Below is a small trained network, with its code and all its weights. Each question gives an input and a target symbol and asks what happens when units are switched off, that is, made to give their printed mean instead of their output.

import numpy as np


def w(rows, s, z=0):
    codes = np.array(rows[::2]) - 128.0
    scale = np.full(codes.shape[1], s)
    scale[-1] = z or s
    return codes * scale


def f(y):
    return y / 2 * (1 + np.tanh(0.7978845608 * (y + 0.044715 * y**3)))


def softmax(a):
    e = np.exp(a - a.max(-1, keepdims=True))
    return e / e.sum(-1, keepdims=True)


def log_softmax(a):
    a = a - a.max(-1, keepdims=True)
    return a - np.log(np.exp(a).sum(-1, keepdims=True))


def net(x, mask):
    ids = ['αβγδηπστω'.index(c) for c in x.split()]
    T = len(ids)
    res = E[ids] + P[:T]
    u = 0
    for l in range(3):
        r = res
        for j in range(2):
            rows = slice(3 * j, 3 * j + 3)
            q, k, v = (r @ M[l][rows].T for M in (Q, K, V))
            z = softmax(np.where(np.tri(T) > 0, q @ k.T / 3**0.5, -1e9)) @ v
            o = O[l][rows]
            res = res + np.where(mask[u + j], z, o[:, -1]) @ o[:, :-1]
        u += 2
        y = f(res @ A[l][:, :-1].T + A[l][:, -1])
        res = res + np.where(mask[u : u + 4], y, B[l][:, -1]) @ B[l][:, :-1]
        u += 4
    return log_softmax(res[-1] @ U[:, :-1].T + U[:, -1])


Q, K, V, O, A, B = {}, {}, {}, {}, {}, {}
E = w([
[133,152,148,183],'α',
[68,87,9,150],'β',
[114,125,51,193],'γ',
[217,61,153,148],'δ',
[36,46,24,94],'η',
[201,109,97,197],'π',
[236,71,88,168],'σ',
[186,130,110,204],'τ',
[180,243,31,152],'ω',
],0.014)
P = w([
[88,172,146,254],'0',
[114,130,111,180],'1',
[127,122,103,154],'2',
[140,119,104,133],'3',
[147,118,104,118],'4',
[154,118,107,104],'5',
[164,118,109,94],'6',
[169,119,109,84],'7',
],0.0093)
Q[0] = w([
[136,129,35,193],'L0H0',
[122,173,221,15],'L0H0',
[113,79,101,113],'L0H0',
[79,74,119,86],'L0H1',
[154,218,1,190],'L0H1',
[146,185,51,77],'L0H1',
],0.0086)
K[0] = w([
[140,158,126,45],'L0H0',
[127,93,143,81],'L0H0',
[130,137,125,91],'L0H0',
[78,76,103,59],'L0H1',
[131,228,8,170],'L0H1',
[167,245,92,109],'L0H1',
],0.012)
V[0] = w([
[131,2,44,176],'L0H0',
[122,54,155,182],'L0H0',
[121,52,151,220],'L0H0',
[232,180,191,167],'L0H1',
[69,75,53,152],'L0H1',
[57,164,122,163],'L0H1',
],0.0068)
O[0] = w([
[148,161,109,163,253],'L0H0',
[123,158,3,234,142],'L0H0',
[5,56,164,203,193],'L0H0',
[90,105,89,73,170],'L0H1',
[185,101,236,125,199],'L0H1',
[188,77,124,101,154],'L0H1',
],0.0052,0.005)
A[0] = w([
[3,122,70,93,24],'L0N0',
[153,172,158,163,115],'L0N1',
[144,99,94,54,73],'L0N2',
[135,59,124,141,252],'L0N3',
],0.015,0.0026)
B[0] = w([
[81,160,153,255,151],'L0N0',
[83,181,108,189,152],'L0N1',
[146,19,175,186,151],'L0N2',
[207,97,254,223,254],'L0N3',
],0.0084,0.0073)
Q[1] = w([
[136,128,166,71],'L1H0',
[177,146,142,82],'L1H0',
[254,158,170,97],'L1H0',
[54,164,190,169],'L1H1',
[70,98,226,77],'L1H1',
[105,93,211,136],'L1H1',
],0.0095)
K[1] = w([
[152,123,74,108],'L1H0',
[195,106,87,137],'L1H0',
[92,179,64,109],'L1H0',
[10,110,199,77],'L1H1',
[136,99,218,254],'L1H1',
[83,114,149,146],'L1H1',
],0.013)
V[1] = w([
[172,136,1,54],'L1H0',
[108,96,219,176],'L1H0',
[72,86,170,146],'L1H0',
[203,70,141,167],'L1H1',
[192,222,155,122],'L1H1',
[175,37,141,128],'L1H1',
],0.009)
O[1] = w([
[167,156,216,73,2],'L1H0',
[123,211,180,222,214],'L1H0',
[86,200,135,78,136],'L1H0',
[29,135,79,91,242],'L1H1',
[126,157,2,162,153],'L1H1',
[139,43,217,81,157],'L1H1',
],0.0072,0.0095)
A[1] = w([
[154,156,200,254,92],'L1N0',
[161,80,70,241,252],'L1N1',
[136,123,27,11,67],'L1N2',
[212,148,255,135,50],'L1N3',
],0.0077,0.0029)
B[1] = w([
[94,18,73,192,220],'L1N0',
[119,171,127,67,252],'L1N1',
[65,99,127,1,143],'L1N2',
[67,103,76,236,139],'L1N3',
],0.0079,0.023)
Q[2] = w([
[33,171,116,147],'L2H0',
[82,147,49,109],'L2H0',
[230,225,223,102],'L2H0',
[32,129,180,144],'L2H1',
[159,189,176,125],'L2H1',
[4,226,126,119],'L2H1',
],0.011)
K[2] = w([
[195,114,167,253],'L2H0',
[118,85,131,156],'L2H0',
[133,153,69,120],'L2H0',
[74,59,135,199],'L2H1',
[92,155,148,155],'L2H1',
[102,146,101,177],'L2H1',
],0.015)
V[2] = w([
[117,54,147,104],'L2H0',
[102,73,104,86],'L2H0',
[105,206,191,115],'L2H0',
[156,75,134,62],'L2H1',
[141,180,105,169],'L2H1',
[254,127,232,167],'L2H1',
],0.0093)
O[2] = w([
[159,188,163,102,144],'L2H0',
[47,220,235,167,154],'L2H0',
[115,109,4,106,49],'L2H0',
[13,135,97,254,80],'L2H1',
[189,249,128,150,145],'L2H1',
[118,175,78,105,5],'L2H1',
],0.0058,0.026)
A[2] = w([
[100,99,201,127,224],'L2N0',
[72,54,85,65,64],'L2N1',
[183,245,24,22,161],'L2N2',
[246,217,72,149,2],'L2N3',
],0.011,0.0041)
B[2] = w([
[163,182,106,95,249],'L2N0',
[85,112,135,158,137],'L2N1',
[104,103,219,161,174],'L2N2',
[77,129,11,63,162],'L2N3',
],0.013,0.018)
U = w([
[176,187,122,71,208],'α',
[117,219,135,254,134],'β',
[74,223,62,190,34],'γ',
[74,98,116,166,3],'δ',
[161,149,192,94,204],'η',
[150,128,88,86,150],'π',
[176,82,135,78,103],'σ',
[122,153,77,113,144],'τ',
[40,175,125,113,110],'ω',
],0.0099,0.0058)

Each question gives the input, a string of symbols that net reads in full, and the target symbol t.
The units are the heads (3 rows each of Q, K, V and O) and the neurons (one row each of A and B). Each row of codes is followed by its name. A weight is (code - 128) times the scale printed after its matrix; where a second scale follows, it is the last column's (O, A, B and U).
mask holds one flag per unit, layer by layer, with each layer's heads first. A switched-off unit (its flag False) gives its mean, the last column of its rows in O or B, instead of its output. The means were averaged over made-up inputs and are rounded, as every weight is.
A unit's drop is (log p(t) with every unit on - log p(t) with that unit switched off) / (log p(t) with every unit on - log p(t) with every unit switched off).
The circuit of an input: a set's keep is (log p(t) with only the set's units on - log p(t) with every unit switched off) / (log p(t) with every unit on - log p(t) with every unit switched off). Starting from the 12 units with the biggest drops (on a tie, the unit counted first), units are removed one at a time, each time the one whose removal leaves the highest keep (on an exact tie, the one counted first), for as long as the keep stays at least 0.8.
circuit, biggest first: the units of the circuit, biggest drop first
most important unit: the unit with the biggest drop
top k neurons: the k neurons with the biggest drops, biggest first
top k neurons in layer l: the k neurons of layer l with the biggest drops, biggest first
heads that matter: for each layer, one digit per head in row order, 1 if its drop is at least 0.15 and else 0, layers parted by /
input γ ω τ σ γ, target γ: most important unit	L1H1
input π ω η σ, target σ: circuit, biggest first	[L1H0, L0N3, L2H0]
input π π π α η σ, target β: circuit, biggest first	[L0H0, L1H0]
input δ γ ω σ δ η γ α, target α: top 2 neurons in layer 0	[L0N3, L0N2]
input γ α ω γ ω β β δ, target β: circuit, biggest first	[L1N3, L0N3]
input δ γ ω δ δ, target δ: top 2 neurons	[L1N0, L0N3]
input γ δ ω π δ π, target π: top 2 neurons	[L1N0, L0N1]
input β δ η δ α ω τ, target π: top 3 neurons	[L0N3, L2N3, L0N0]
input ω π π τ γ, target γ: heads that matter	01 / 11 / 01
input δ τ γ ω δ β, target β: top 3 neurons	[L0N0, L0N3, L2N3]
input ω δ γ α ω τ β, target β: heads that matter	00 / 10 / 00
input δ α ω τ, target τ: top 2 neurons	[L2N3, L0N1]
input α δ α ω, target ω: top 2 neurons in layer 0	[L0N1, L0N3]
input γ ω η δ β τ σ π, target π: top 3 neurons	[L0N3, L1N0, L0N1]
input σ π σ δ ω ω η ω, target ω: most important unit	L2H1
input ω γ γ π π σ, target σ: top 2 neurons	[L1N3, L1N2]
input η τ γ σ δ σ γ, target η: top 2 neurons	[L1N0, L0N0]
input σ ω η, target η: top 2 neurons	[L2N0, L2N3]
input α α γ σ δ γ, target η: top 4 neurons	[L1N0, L0N1, L2N3, L0N2]
input η η ω β τ δ η, target η: heads that matter	00 / 01 / 10
